Below are the code and all the weights of a small trained network. Each question names an input and a class and asks about switching units off, where a switched-off unit gives its printed mean instead of its output.

import numpy as np


def w(rows, s, z=0):
    codes = np.array(rows[::2]) - 128.0
    scale = np.full(codes.shape[1], s)
    scale[-1] = z or s
    return codes * scale


def f(y):
    return y / 2 * (1 + np.tanh(0.7978845608 * (y + 0.044715 * y**3)))


def log_softmax(a):
    a = a - a.max(-1, keepdims=True)
    return a - np.log(np.exp(a).sum(-1, keepdims=True))


def net(x, mask):
    res = np.array(x, float).reshape(1, 3) / 4 @ E
    y = f(res @ A[0][:, :-1].T + A[0][:, -1])
    res = res + np.where(mask, y, B[0][:, -1]) @ B[0][:, :-1]
    return log_softmax(res[-1] @ U[:, :-1].T + U[:, -1])


A, B = {}, {}
E = w([
[74,144,155,111,118,122,193,69,76],'x0',
[166,195,145,97,82,57,57,142,11],'x1',
[197,136,145,130,196,65,217,161,101],'x2',
],0.011)
A[0] = w([
[172,203,140,54,72,77,35,129,42,41],'neuron 1',
[222,199,139,127,216,31,194,159,90,134],'neuron 2',
[157,157,114,134,85,88,124,129,120,2],'neuron 3',
[58,150,103,131,3,169,52,111,132,168],'neuron 4',
[64,163,120,90,53,195,42,111,124,112],'neuron 5',
[167,164,191,103,72,62,66,155,49,27],'neuron 6',
],0.0057,0.00092)
B[0] = w([
[42,73,248,41,183,197,137,72,255,254],'neuron 1',
[177,175,54,169,54,14,154,164,122,252],'neuron 2',
[64,94,139,197,126,109,121,107,146,141],'neuron 3',
[166,184,61,224,94,20,100,208,77,232],'neuron 4',
[160,201,115,170,63,49,108,163,72,218],'neuron 5',
[73,68,184,105,140,208,176,65,176,232],'neuron 6',
],0.007,0.0072)
U = w([
[178,165,98,196,96,2,142,155,61,245],'0',
[61,32,179,104,177,230,156,86,209,11],'1',
],0.0075,0.0011)

Each question gives the input, the list of numbers given to net, and the class t.
The units are the neurons (one row each of A and B). Each row of codes is followed by its name. A weight is (code - 128) times the scale printed after its matrix; where a second scale follows, it is the last column's (A, B and U).
mask holds one flag per neuron, in row order. A switched-off neuron (its flag False) gives its mean, the last column of its row in B, instead of its output. The means were averaged over made-up inputs and are rounded, as every weight is.
A unit's drop is (log p(t) with every unit on - log p(t) with that unit switched off) / (log p(t) with every unit on - log p(t) with every unit switched off).
The circuit of an input: a set's keep is (log p(t) with only the set's units on - log p(t) with every unit switched off) / (log p(t) with every unit on - log p(t) with every unit switched off). Starting from all 6 units, units are removed one at a time, each time the one whose removal leaves the highest keep (on an exact tie, the one counted first), for as long as the keep stays at least 0.8.
units of the circuit, in order: the units of the circuit, biggest drop first
k most important neurons: the k neurons with the biggest drops, biggest first
drop when u is switched off: that unit's drop, to one decimal
input [-3,-7,7], class 0: units of the circuit, in order -> [neuron 1]
input [7,4,2], class 1: units of the circuit, in order -> [neuron 1; neuron 4]
input [5,8,5], class 1: 2 most important neurons -> [neuron 1; neuron 6]
input [8,-6,-6], class 0: units of the circuit, in order -> [neuron 1; neuron 4]
input [-2,3,2], class 1: 4 most important neurons -> [neuron 4; neuron 5; neuron 1; neuron 6]
input [6,-8,-8], class 0: units of the circuit, in order -> [neuron 4; neuron 1]
input [0,3,1], class 1: units of the circuit, in order -> [neuron 4; neuron 5]
input [-3,-1,-3], class 0: 2 most important neurons -> [neuron 1; neuron 6]
input [-5,7,4], class 1: 2 most important neurons -> [neuron 1; neuron 6]
input [0,6,-2], class 1: drop when neuron 5 is switched off -> 0.0
input [-2,-3,-5], class 0: drop when neuron 1 is switched off -> 0.1
input [-5,6,4], class 1: drop when neuron 1 is switched off -> 0.5
